Here is a tiny trained network, its code and every weight. The questions are about switching its units off for an input and a target symbol, where a switched-off unit gives its printed mean instead of its output.

import numpy as np


def w(rows, s, z=0):
    codes = np.array(rows[::2]) - 128.0
    scale = np.full(codes.shape[1], s)
    scale[-1] = z or s
    return codes * scale


def norm(h):
    return h / np.sqrt((h * h).mean(-1, keepdims=True) + 1e-5)


def f(y):
    return y / 2 * (1 + np.tanh(0.7978845608 * (y + 0.044715 * y**3)))


def softmax(a):
    e = np.exp(a - a.max(-1, keepdims=True))
    return e / e.sum(-1, keepdims=True)


def log_softmax(a):
    a = a - a.max(-1, keepdims=True)
    return a - np.log(np.exp(a).sum(-1, keepdims=True))


def net(x, mask):
    ids = ['βημξπφω'.index(c) for c in x.split()]
    T = len(ids)
    res = E[ids] + P[:T]
    u = 0
    for l in range(2):
        r = norm(res)
        for j in range(2):
            rows = slice(3 * j, 3 * j + 3)
            q, k, v = (r @ M[l][rows].T for M in (Q, K, V))
            z = softmax(np.where(np.tri(T) > 0, q @ k.T / 3**0.5, -1e9)) @ v
            o = O[l][rows]
            res = res + np.where(mask[u + j], z, o[:, -1]) @ o[:, :-1]
        u += 2
        y = f(norm(res) @ A[l][:, :-1].T + A[l][:, -1])
        res = res + np.where(mask[u : u + 8], y, B[l][:, -1]) @ B[l][:, :-1]
        u += 8
    return log_softmax(norm(res)[-1] @ U[:, :-1].T + U[:, -1])


Q, K, V, O, A, B = {}, {}, {}, {}, {}, {}
E = w([
[133,184,112,164,74,148],'β',
[120,55,118,209,148,118],'η',
[77,132,99,7,154,167],'μ',
[190,103,148,248,132,198],'ξ',
[87,139,129,42,159,166],'π',
[115,163,25,67,180,168],'φ',
[67,49,120,47,220,133],'ω',
],0.014)
P = w([
[197,179,167,146,92,39],'0',
[1,186,121,207,106,113],'1',
[208,84,120,54,114,162],'2',
[41,160,146,169,148,103],'3',
[204,75,121,62,106,161],'4',
[79,187,176,133,136,103],'5',
[205,74,123,63,107,153],'6',
[89,172,181,109,140,97],'7',
[196,55,110,63,108,148],'8',
[103,170,183,91,140,94],'9',
[195,57,107,64,100,150],'10',
[114,163,189,80,140,91],'11',
],0.009)
Q[0] = w([
[229,215,72,131,67,106],'0.h0',
[136,85,37,122,255,71],'0.h0',
[122,190,93,197,96,105],'0.h0',
[124,154,64,145,42,3],'0.h1',
[17,163,197,153,136,123],'0.h1',
[179,210,130,97,217,155],'0.h1',
],0.0058)
K[0] = w([
[154,164,50,122,2,184],'0.h0',
[101,161,48,105,181,122],'0.h0',
[173,182,124,147,80,125],'0.h0',
[143,126,94,114,98,173],'0.h1',
[146,153,157,165,198,134],'0.h1',
[67,141,96,151,116,211],'0.h1',
],0.0085)
V[0] = w([
[120,123,187,97,97,119],'0.h0',
[147,135,119,82,157,86],'0.h0',
[125,82,195,188,198,104],'0.h0',
[85,121,129,135,75,116],'0.h1',
[120,78,136,106,1,170],'0.h1',
[176,130,202,91,159,226],'0.h1',
],0.0071)
O[0] = w([
[130,211,208,121,178,68,56],'0.h0',
[140,194,113,242,2,131,155],'0.h0',
[106,134,90,127,208,96,30],'0.h0',
[70,100,78,72,193,56,60],'0.h1',
[76,49,83,161,192,156,15],'0.h1',
[134,152,123,81,189,193,252],'0.h1',
],0.0065,0.0014)
A[0] = w([
[137,110,57,154,152,16,1],'0.n0',
[36,106,132,127,176,134,161],'0.n1',
[63,171,104,72,96,201,138],'0.n2',
[2,108,165,120,90,107,88],'0.n3',
[166,149,61,150,20,100,159],'0.n4',
[182,80,124,83,37,186,96],'0.n5',
[178,70,150,163,43,129,56],'0.n6',
[159,224,106,201,98,130,65],'0.n7',
],0.0083,0.0035)
B[0] = w([
[137,59,115,41,119,111,115],'0.n0',
[126,248,142,175,116,124,175],'0.n1',
[74,59,174,209,215,100,253],'0.n2',
[38,48,254,108,254,82,154],'0.n3',
[97,65,183,65,129,155,169],'0.n4',
[163,89,66,82,179,80,220],'0.n5',
[14,192,121,80,210,105,162],'0.n6',
[86,93,70,199,179,114,156],'0.n7',
],0.0066,0.0056)
Q[1] = w([
[146,8,187,61,118,168],'1.h0',
[50,185,110,153,144,137],'1.h0',
[147,210,150,156,102,197],'1.h0',
[193,111,104,118,147,148],'1.h1',
[118,54,103,69,188,170],'1.h1',
[173,26,50,128,109,142],'1.h1',
],0.012)
K[1] = w([
[143,143,125,92,104,62],'1.h0',
[109,124,117,143,182,184],'1.h0',
[182,103,173,132,125,206],'1.h0',
[162,148,145,141,99,142],'1.h1',
[134,146,106,66,117,129],'1.h1',
[151,147,135,135,2,69],'1.h1',
],0.016)
V[1] = w([
[87,192,102,119,105,214],'1.h0',
[192,221,26,137,75,95],'1.h0',
[106,138,113,82,173,140],'1.h0',
[88,167,179,81,114,76],'1.h1',
[8,116,142,127,138,135],'1.h1',
[135,168,187,150,139,147],'1.h1',
],0.012)
O[1] = w([
[106,125,99,118,127,245,106],'1.h0',
[89,74,63,171,118,127,2],'1.h0',
[187,111,146,117,70,150,158],'1.h0',
[120,193,65,126,110,117,149],'1.h1',
[92,153,115,225,181,103,198],'1.h1',
[95,157,106,18,124,137,109],'1.h1',
],0.012,0.0061)
A[1] = w([
[104,185,61,179,160,76,51],'1.n0',
[41,188,126,188,161,180,159],'1.n1',
[11,147,158,85,156,88,55],'1.n2',
[254,75,162,29,61,144,2],'1.n3',
[66,219,83,115,121,44,226],'1.n4',
[144,196,158,98,172,84,77],'1.n5',
[25,195,37,181,97,122,27],'1.n6',
[18,162,66,112,214,112,80],'1.n7',
],0.011,0.0021)
B[1] = w([
[83,157,156,216,153,111,186],'1.n0',
[188,123,96,75,114,40,254],'1.n1',
[152,178,76,217,209,78,184],'1.n2',
[7,104,240,166,95,117,213],'1.n3',
[187,118,138,133,55,191,223],'1.n4',
[156,90,154,158,171,140,215],'1.n5',
[64,166,158,99,148,227,167],'1.n6',
[66,163,157,170,142,100,216],'1.n7',
],0.012,0.0076)
U = w([
[67,162,91,186,192,102,127],'β',
[175,87,107,109,183,10,58],'η',
[244,145,141,104,179,190,87],'μ',
[89,88,208,111,154,159,39],'ξ',
[112,166,84,54,153,172,251],'π',
[138,57,55,162,165,170,173],'φ',
[132,123,91,102,66,71,185],'ω',
],0.011,0.0022)

Each question gives the input, a string of symbols that net reads in full, and the target symbol t.
The units are the heads (3 rows each of Q, K, V and O) and the neurons (one row each of A and B). Each row of codes is followed by its name. A weight is (code - 128) times the scale printed after its matrix; where a second scale follows, it is the last column's (O, A, B and U).
mask holds one flag per unit, layer by layer, with each layer's heads first. A switched-off unit (its flag False) gives its mean, the last column of its rows in O or B, instead of its output. The means were averaged over made-up inputs and are rounded, as every weight is.
A unit's drop is (log p(t) with every unit on - log p(t) with that unit switched off) / (log p(t) with every unit on - log p(t) with every unit switched off).
The circuit of an input: a set's keep is (log p(t) with only the set's units on - log p(t) with every unit switched off) / (log p(t) with every unit on - log p(t) with every unit switched off). Starting from the 12 units with the biggest drops (on a tie, the unit counted first), units are removed one at a time, each time the one whose removal leaves the highest keep (on an exact tie, the one counted first), for as long as the keep stays at least 0.8.
circuit, biggest first: the units of the circuit, biggest drop first
most important unit: the unit with the biggest drop
k most important neurons of layer l: the k neurons of layer l with the biggest drops, biggest first
drop of u: that unit's drop, to one decimal
input ξ ξ ω ξ ξ, target ξ: most important unit -> 1.n3
input μ η ξ φ φ φ π φ β, target μ: 3 most important neurons of layer 0 -> [0.n6 0.n4 0.n5]
input π π ω μ μ π ξ ξ ξ ξ η ξ, target ξ: circuit, biggest first -> [1.h1 0.n2 1.n3]
input φ β ξ μ ξ π μ π, target η: circuit, biggest first -> [1.n6 1.n3]
input φ φ μ π φ π ω ξ β ξ β, target φ: circuit, biggest first -> [0.h1 1.h0]
input π π ω, target π: circuit, biggest first -> [1.h1 0.h0]
input ω ξ μ ξ φ ω π μ, target η: 2 most important neurons of layer 0 -> [0.n2 0.n1]
input ω π ξ, target ω: 4 most important neurons of layer 0 -> [0.n2 0.n1 0.n3 0.n5]
input β ξ π, target β: 2 most important neurons of layer 0 -> [0.n2 0.n3]
input μ φ β φ φ ξ β ξ π, target μ: 4 most important neurons of layer 0 -> [0.n6 0.n4 0.n2 0.n1]
input ξ φ φ φ, target μ: 4 most important neurons of layer 0 -> [0.n4 0.n6 0.n2 0.n5]
input μ φ ξ φ η, target μ: 3 most important neurons of layer 1 -> [1.n4 1.n3 1.n5]
input φ ξ π μ π ξ ξ φ ξ μ, target η: 2 most important neurons of layer 0 -> [0.n2 0.n7]
input φ φ φ φ μ ξ π ξ μ ξ φ, target φ: circuit, biggest first -> [1.h0]
input ω η ξ μ π, target ω: 2 most important neurons of layer 0 -> [0.n2 0.n6]
input ω π ξ η η, target ω: 4 most important neurons of layer 0 -> [0.n2 0.n1 0.n0 0.n3]
input ω ω η ξ β π φ φ ξ ξ, target μ: 2 most important neurons of layer 0 -> [0.n5 0.n1]
input ξ ω π ξ, target η: drop of 1.h1 -> 1.3
input ξ β φ φ ξ β φ φ ξ π μ π, target η: drop of 0.n3 -> 0.0
input ξ μ π ξ η η ω ξ, target μ: drop of 0.n2 -> 0.3
input φ ξ β μ ξ φ ξ, target φ: most important unit -> 0.h1
